Here is a tiny trained network, its code and every weight. The questions are about switching its units off for an input and a class, where a switched-off unit gives its printed mean instead of its output.

import numpy as np


def w(rows, s, z=0):
    codes = np.array(rows[::2]) - 128.0
    scale = np.full(codes.shape[1], s)
    scale[-1] = z or s
    return codes * scale


def norm(h):
    return h / np.sqrt((h * h).mean(-1, keepdims=True) + 1e-5)


def f(y):
    return np.maximum(y, 0)


def log_softmax(a):
    a = a - a.max(-1, keepdims=True)
    return a - np.log(np.exp(a).sum(-1, keepdims=True))


def net(x, mask):
    res = np.array(x, float).reshape(1, 5) / 4 @ E
    u = 0
    for l in range(2):
        y = f(norm(res) @ A[l][:, :-1].T + A[l][:, -1])
        res = res + np.where(mask[u : u + 16], y, B[l][:, -1]) @ B[l][:, :-1]
        u += 16
    return log_softmax(norm(res)[-1] @ U[:, :-1].T + U[:, -1])


A, B = {}, {}
E = w([
[166,87,105,96,183,120,144,185,142,81,144,72],'x0',
[79,68,73,197,70,129,81,129,184,113,212,103],'x1',
[105,174,79,159,122,108,151,87,166,119,56,58],'x2',
[254,121,98,196,136,194,129,75,91,178,147,101],'x3',
[93,114,75,75,115,118,233,108,108,166,188,136],'x4',
],0.0016)
A[0] = w([
[89,135,150,135,64,157,99,64,129,180,146,235,71],'L0N0',
[115,222,112,150,48,103,130,50,144,136,104,137,110],'L0N1',
[95,70,100,176,116,142,98,132,114,133,169,126,15],'L0N2',
[144,126,125,66,119,100,251,116,92,185,111,149,83],'L0N3',
[149,136,164,155,155,155,101,170,119,147,158,149,93],'L0N4',
[175,76,83,100,212,94,158,207,136,73,163,42,35],'L0N5',
[53,150,159,64,84,69,131,144,159,102,116,142,112],'L0N6',
[121,43,184,106,157,191,97,174,62,152,216,209,56],'L0N7',
[114,81,81,114,60,85,183,114,176,182,169,118,117],'L0N8',
[126,144,57,158,101,78,105,100,199,120,119,79,111],'L0N9',
[147,176,153,185,150,175,67,142,137,75,38,133,155],'L0N10',
[111,124,140,162,135,147,73,123,149,117,168,121,91],'L0N11',
[67,59,95,144,65,121,151,102,203,113,168,119,64],'L0N12',
[132,105,88,114,89,132,216,119,134,185,183,120,4],'L0N13',
[146,170,107,146,127,156,155,86,170,141,100,53,46],'L0N14',
[186,157,107,170,113,199,128,106,73,208,135,83,70],'L0N15',
],0.0026,0.0015)
B[0] = w([
[120,90,192,155,141,134,153,203,58,120,140,50,216],'L0N0',
[133,73,190,132,125,125,161,193,75,104,153,51,215],'L0N1',
[181,181,126,64,137,141,123,186,133,163,139,113,165],'L0N2',
[79,182,89,103,173,133,8,86,100,70,178,115,223],'L0N3',
[92,114,83,90,99,95,141,90,130,94,136,144,169],'L0N4',
[52,79,240,173,82,186,157,147,58,149,143,65,212],'L0N5',
[157,51,90,208,212,152,183,132,137,124,124,204,247],'L0N6',
[190,123,124,92,3,27,194,67,158,94,75,106,233],'L0N7',
[93,164,95,128,163,132,8,84,87,80,131,120,212],'L0N8',
[190,93,132,79,61,47,155,133,88,136,123,158,205],'L0N9',
[68,99,75,49,153,107,98,86,83,115,214,126,250],'L0N10',
[165,173,136,51,150,110,124,143,135,193,108,125,173],'L0N11',
[169,232,144,97,148,123,139,173,129,177,155,133,219],'L0N12',
[73,156,89,117,153,148,59,69,80,59,137,131,180],'L0N13',
[140,91,122,105,66,59,157,134,128,85,123,170,178],'L0N14',
[62,66,112,134,181,139,167,153,197,99,114,206,220],'L0N15',
],0.0024,0.0023)
A[1] = w([
[195,115,138,127,105,130,149,135,156,112,164,181,88],'L1N0',
[132,163,86,164,66,155,94,162,204,173,184,120,12],'L1N1',
[197,99,89,174,161,218,169,64,148,156,116,146,61],'L1N2',
[188,110,74,173,103,162,119,88,121,139,193,86,149],'L1N3',
[103,164,90,164,98,82,175,92,157,137,49,59,43],'L1N4',
[72,140,122,146,163,104,162,172,211,149,108,194,2],'L1N5',
[152,119,153,132,133,130,2,113,156,102,76,99,61],'L1N6',
[148,102,191,121,134,119,62,150,143,94,119,149,130],'L1N7',
[59,170,184,198,70,130,113,98,87,205,109,193,89],'L1N8',
[106,143,88,156,171,118,125,140,120,79,85,75,187],'L1N9',
[65,113,128,145,102,86,115,148,179,114,174,124,110],'L1N10',
[121,155,149,149,104,102,139,91,103,124,125,151,132],'L1N11',
[147,183,165,70,190,111,151,130,91,127,92,162,115],'L1N12',
[81,76,116,92,137,95,129,144,94,119,162,145,158],'L1N13',
[176,201,164,91,179,156,149,121,134,169,100,135,40],'L1N14',
[104,124,194,160,110,205,165,162,92,153,136,84,110],'L1N15',
],0.0036,0.0016)
B[1] = w([
[131,162,104,151,61,50,157,106,121,121,86,141,156],'L1N0',
[169,224,125,111,134,170,120,207,192,209,96,78,154],'L1N1',
[4,103,157,152,186,75,114,176,185,45,48,231,166],'L1N2',
[83,149,177,98,184,125,140,174,150,124,51,184,192],'L1N3',
[220,101,176,44,32,108,136,127,117,118,203,204,163],'L1N4',
[124,55,142,167,194,147,141,139,144,77,69,207,154],'L1N5',
[36,180,49,77,172,170,191,51,55,108,227,163,169],'L1N6',
[90,173,33,121,112,121,213,51,93,159,170,115,193],'L1N7',
[164,39,117,61,188,151,196,163,125,55,150,12,178],'L1N8',
[161,95,182,135,72,122,147,121,101,165,179,186,200],'L1N9',
[188,181,140,105,173,210,137,158,128,182,48,142,202],'L1N10',
[143,82,133,120,154,104,137,170,170,83,148,85,165],'L1N11',
[148,158,70,201,64,184,71,192,208,195,166,77,211],'L1N12',
[181,141,134,214,127,144,78,47,155,141,63,121,252],'L1N13',
[108,185,104,100,100,142,106,234,232,200,144,89,153],'L1N14',
[90,88,206,169,142,81,107,117,121,109,99,46,155],'L1N15',
],0.0027,0.0037)
U = w([
[85,92,133,160,214,128,142,160,183,92,39,242,164],'0',
[164,229,99,111,119,176,94,211,192,218,136,82,161],'1',
[72,175,53,92,167,148,107,22,63,100,197,139,163],'2',
[207,101,151,88,14,46,170,106,124,113,133,174,151],'3',
[117,56,201,145,157,145,156,149,85,105,130,2,136],'4',
[151,127,153,184,121,100,64,80,138,141,115,104,5],'5',
],0.0067,0.0025)

Each question gives the input, the list of numbers given to net, and the class t.
The units are the neurons (one row each of A and B). Each row of codes is followed by its name. A weight is (code - 128) times the scale printed after its matrix; where a second scale follows, it is the last column's (A, B and U).
mask holds one flag per neuron, layer by layer. A switched-off neuron (its flag False) gives its mean, the last column of its row in B, instead of its output. The means were averaged over made-up inputs and are rounded, as every weight is.
A unit's drop is (log p(t) with every unit on - log p(t) with that unit switched off) / (log p(t) with every unit on - log p(t) with every unit switched off).
The circuit of an input: a set's keep is (log p(t) with only the set's units on - log p(t) with every unit switched off) / (log p(t) with every unit on - log p(t) with every unit switched off). Starting from the 12 units with the biggest drops (on a tie, the unit counted first), units are removed one at a time, each time the one whose removal leaves the highest keep (on an exact tie, the one counted first), for as long as the keep stays at least 0.8.
circuit, biggest first: the units of the circuit, biggest drop first
top k neurons: the k neurons with the biggest drops, biggest first
top k neurons in layer l: the k neurons of layer l with the biggest drops, biggest first
input [8,-2,8,6,-7], class 3: top neuron in layer 1 : (L1N9)
input [8,-8,-8,-1,-7], class 1: circuit, biggest first : (L1N12 L1N14)
input [6,-5,-2,-3,2], class 4: circuit, biggest first : (L0N5 L1N15)
input [5,1,-6,-8,8], class 0: top 3 neurons : (L0N6 L0N10 L1N7)
input [-6,7,-4,-2,2], class 1: circuit, biggest first : (L1N1 L0N12)
input [3,-5,4,-1,-7], class 2: top 3 neurons : (L1N6 L0N10 L0N12)
input [-8,-5,8,7,-5], class 3: top 3 neurons : (L1N4 L0N14 L0N6)
input [-8,2,7,7,-4], class 4: top 3 neurons in layer 0 : (L0N1 L0N6 L0N7)
input [-8,-3,-5,5,-1], class 4: circuit, biggest first : (L0N0 L1N8)
input [-7,7,0,-6,6], class 1: circuit, biggest first : (L0N12 L1N10)
input [3,-7,2,8,-6], class 0: circuit, biggest first : (L1N2 L0N15)
input [6,-5,8,3,-8], class 2: top 3 neurons : (L1N6 L0N10 L0N7)
input [-4,-6,8,4,-6], class 3: top 4 neurons in layer 0 : (L0N14 L0N12 L0N3 L0N8)
input [-1,7,-5,-5,5], class 1: top 2 neurons in layer 0 : (L0N12 L0N15)
input [3,4,0,-7,-8], class 2: top 3 neurons : (L1N6 L1N7 L0N15)
input [-4,0,8,5,3], class 3: circuit, biggest first : (L1N4)
input [5,8,-8,-3,6], class 1: top 2 neurons : (L0N12 L1N10)
input [-8,3,2,3,-6], class 4: top 4 neurons in layer 0 : (L0N0 L0N1 L0N3 L0N8)
input [3,1,4,-3,-5], class 2: top 2 neurons : (L1N6 L0N7)
input [-2,-8,-5,-6,6], class 1: top 2 neurons : (L1N12 L0N15)
input [-3,5,3,5,4], class 0: circuit, biggest first : (L1N3)
input [-1,-4,5,2,-5], class 2: top 4 neurons : (L0N10 L1N6 L0N7 L0N12)
input [1,5,0,-3,5], class 1: top 2 neurons : (L0N12 L0N10)
input [-2,8,-8,5,8], class 1: circuit, biggest first : (L1N1 L0N12 L0N2)
input [8,4,3,8,-3], class 0: circuit, biggest first : (L1N2 L1N3)
input [-8,1,4,8,-5], class 0: top 2 neurons in layer 1 : (L1N2 L1N3)
